Each row has two labels, one from each of two sets.
[ -7   0   0   3  -1 -10   4 -12  -2   4  -8  -3 -18  10   1 -11  14  13
   7   6   2  -7   6  -1  -3  13  15   8  -6  28  10  11  -2  10   6   5
   3  -1   0  -3   5   2  21   1  12   0  -3   4  11  -7   1  -1  -4   3
   6  -4  -3   2  -4  -6  18 -20   1   4 -12  -3  -2  -1  -9  -2   1   2
  -7   4  -1  -3] | Q & <83>
[  0   2   1  -3  -4   3  12  -1   2  -3  -1   2  22   0  -6   2  -6  -7
 -35 -23 -11   3  -2  -7   6  -4 -13   1  -3  -2   5  -5  -4  -1  13  -5
  -4   0  -1   0  -2  -2  -1   8  -1   5   1   0 -10   0 -10   0   1   2
 -24   2  -1  -5  -2   1 -16 -12   2  -2   2   1   0   2 -16  -7  -6  14
   0   0   2   2] | E & <87>
[  5 -11   2   6   1  -2  -2 -12   0   3  -5   1 -11  -8  -4  -8   0   8
  20  26  -1   0  -2   1   5  -1  10  -2   1  15  11  12   3   4   0   8
   3  -5   3   0   2   0   2   4  10   1  -5   6  -1   8   4  -9  -2  -2
  -1  -8  -1   7 -17  -2   6  13  -7   3  -6   0  11   2 -15   8   3   9
  28   1   1   0] | Q & <90>
[ -5  -3   0  -1  -5   1   8 -15   1  -6  -6   3  31  11   6  -2  -4   3
 -33 -14 -11   3   0  -2  -3  14  -5   4  -3   2  19  17   0  15  -2   3
  -9  -8  -1   0  -6  -3 -13   3 -15  -2  -1  -3   4  -8  -5   0  -7   1
  -1   5   5 -13  -5  -8   9 -27   1  -5   1  -3  -3   3  26  -5 -13   2
   4   3   3  -4] | E & <85>
[ -7   3  -3   0  -5  -2  -3   9   1   1   7  -8  -1   3 -21  -1  -3   4
  -4 -19   6  -3   8  -8   2   7  12  -5   8  -5  -6  26   2   5 -12   3
   5  -6   0   0   5  -2   9 -14   8  -1  -3   2 -11   3   1   1   1   3
  -9   2   3   4   5  -9  24  23   8  17   4  -2  -5  -1  11  -1   7  11
   7  -7   7  -7] | Q & <87>
[  1   2  -3   6 -12   5  13 -12  -4   0   0  -1  25  21 -16  -7   6  14
 -20 -16   1  -6   5  -1  -8  13   9  -5  -2  12  -3  36   0   9   6   0
  -4  -6   1  -1  -5  -1   8  -4   5   4   9   7   8   1  -9  12   1  -1
 -12   2  -3 -12  -7 -18  26 -22   8   4  -2  -2  -2  -2  22  -5 -13   7
   0   4   3   0] | Q & <85>
[  0  -4   2   4   2  12  -4  14   0   5   2   5   2  -3  -1 -18  -1   6
  48  39  -7  -5  -2   9 -13  -8  -2  -2  -2  -3 -15  10  -3 -27  35   5
  -2  -9   2   9   3  -7 -18   5 -16  10  11  11  12   3  -2  -2  -6   0
   7  -2 -17  -2  -2  -9  -5  47   6  -1  -6   0   9  -5  50  12 -13   3
 -12   9  -6   5] | Q & <86>
[ -3  -2  -3   6  -4  -3   3   1  -2   1  -4  -8   7   3   2  -9  -2   0
   6  -1   1  -2  -3   1  -1   6  -2   0  -1  13   4 -13   2  -8   7   2
  -9  -7   4  -2   2   2   5   1  -1   0  -2   0   8   5   6  -3  -7   1
   2   1  -3   2  -4  -8   2  -2   1   8  -7  -6  -3   2   7  -2  -5   4
  -7   3   0   3] | Q & <85>
[  4 -10   7   4  -4   9 -12   3   1  -2   8   3  -8   3 -13  -3   1   8
  15  22   1 -13   2   5   2   2  12  -1   2  -1  -7  24  -5  -6  -2   5
   0  -7   3   3   1  -4  -6   8   0   4   4   4   5   4   3   1   9   1
  11  -3  -6   6   4  -2   7  24   1   9   2   5   4  -8  13   1  -5   7
   2  -3  -2   2] | Q & <90>
[ -9  10  -2   7   0   0  13 -16  -1  -2  -5   5  26  24   5  -3  -3   1
 -34 -21 -11  -5   1  -2  -5  -1 -15   5  -4  13   2   3  -2   2  17  -2
  -6  -2  -3  -4  -5  -2 -11  13 -15  10   5   0   7  -7 -15   6  -6   2
 -10  -1   1 -14  -9  -6   2 -39   4   1  -6  -4  -3   3  14  -7 -16  -3
  -1  12  16   7] | E & <87>
[ -3   5  -5  10  -1  -6   6 -10  -8   1  -1  -7  -5  10   1  -2  -2   9
   1   6   1  -4  -3  -1  -7   7   5   2   1  22   1   4   0  11  -3   1
   6  -3   7   3  -3   0  12  -7  12  -1   0   1   6  -4   5   6  -7   3
  16  -4   3  -4  -6  -4  19  -8   2   6   0   4   0   1  -5  -4   7 -16
   1   5  -2  -2] | Q & <83>
[  7 -10   4   3  -3   0  -3  -6   6   3   3  -6 -31 -19  -8  -2  16   5
  11  10   3  -3   3  -3  12  -7  22   0  -2  15   2   1   6  -9  17  -5
  10  12  -2   0   2  -5  24   2  29   7  -9   6  -7  -2  -8  -1  17   1
  -9   3 -10  21   4  11  -4   5  -9   6  -6   5   3  -1 -50   1  14  21
 -12  -2  -4  -5] | Q & <86>
[ -3   3  -8   5  -5   0   6   1  -3   5   1  -4   9  21 -14 -17   9  18
   7   2   4 -12   2  -2 -12  21  13   3  -3   9 -12  35   0   5   5  11
   5 -10   1   1  -4  -3  -4  -4   4   2  11   8  14   3  -1   8  -5   3
   8  11   1  -5   1 -20  33  -2   0  10 -10  -1   1  -4  43  -4  -8   3
   2   3   2  -4] | Q & <85>
[ 12   4  -7   6  -3  -1  11  -6  -9   0  -3  -1   2  10  -4  -8   2  13
   7   9   2  -8   0  -2  -5  10   9 -10   2  12  -3  14   5   9  -6   4
   3 -15   0   0   6   3   6  -6   9   3   8   0  15   3   7   4   0   1
  20   5   0  -6  -4  -9  22 -12   6   6  -2   0  -3   2  21  -4   2 -12
   4   6   5  -4] | Q & <85>
[  2 -10   3   5   2   0  -1  -7  -8   2   5   6  -8  -1  -5  -9   0  22
  18  25   1  -2  -2   6  -5 -11   1  -3   5   8  -4   5   4  -3   6   2
 -16  -5   4   3  -4  -2   1   5   9   1   1  -2   7   6   5  -3  -2   1
  20  -2  -5   1   3  -4   7   7  -3   1  -8  -9   7  -2   3   1   1  -8
  -9   8  -2  -4] | Q & <86>
[  1  -2   2   6   3   2   2  -4   0  -1   2  11  -1   5   9   2  -2  -5
  -4  17  -1   6  -3  -3  -2  -8 -17   2   1   4   5 -17  -1  -4  11  -2
   0  -1   1  -2  -5   2  -3   7 -10   1  -3  -7  -1   5   1  -5  -4  -4
  16  -8   1  -2  -1   1 -11 -13  -5  -2  -3  -2  -1   6 -12   4  -1 -11
   2   6   2   0] | E & <87>
[ -3  -1  -3   5  -3   2   0   0  -1  -5   2 -10   1   6  -8 -10   3  11
   8  -1   2  -8   1  -4  -3   6  10   1  -1   8  -4  21   3  -4   6   1
   3 -14   1  -2  -1   4   1  -5   6   1   3   5   6   1   0  -1  -4   4
   0   3  -4  -2  -2  -7  11  10   8   9  -5  -2   0 -12  18  -4  -3   7
  -6   5  -3  -4] | Q & <90>
[  1  -5   1   9  -4  -1   5 -13  -5   5  -3  -9  14  20 -33 -19   7  17
  -2  11  -1  -6   3  -4  -7  16  13   0   0  30   8  38   3  17   1  11
   3 -18   6   0   1 -13  12   3   9   6   0   3  14  -3   2   6  -6   3
  19  -7  -2  -4 -11 -21  31  -4   5  16 -10  -5   6   1  14  -6 -12   8
  -7   6   3   0] | Q & <85>
[ -2  -1  -6  -1  -2   1   0  -5   0   3   1  -6  -7  -3  -5 -12   8   6
  24  10  -1  -7   0   4  -4   2  -9   3  -5  10  -1   9   1 -13  16   4
   5  -8  -3  -1   4  -4   6  -4   6   8  -2  10   6  -1   1  -3  -2   1
   2  -4   0   9  -1 -10   3  21   3   7 -12  -5   6  -3   5   0   3   7
  -8   4  -6   3] | Q & <85>
[  4   2   7   0  -1   0  -1  -3  -2   2  -4   8  -4   3 -11  -5  10  12
  15  18  -5  -1  -1   0  -4   5  16   2  -4  12  -2  19   0  -6  13   1
  -1   0  -1   1   2   5  -2   2   0   5   4   9   4   0  -6   1   3   3
   0  -2  -7   0   0  -6   5   5  -1  -3  -4  -2   2  -2  17   0  -6  10
  -9   5  -5  -1] | Q & <90>
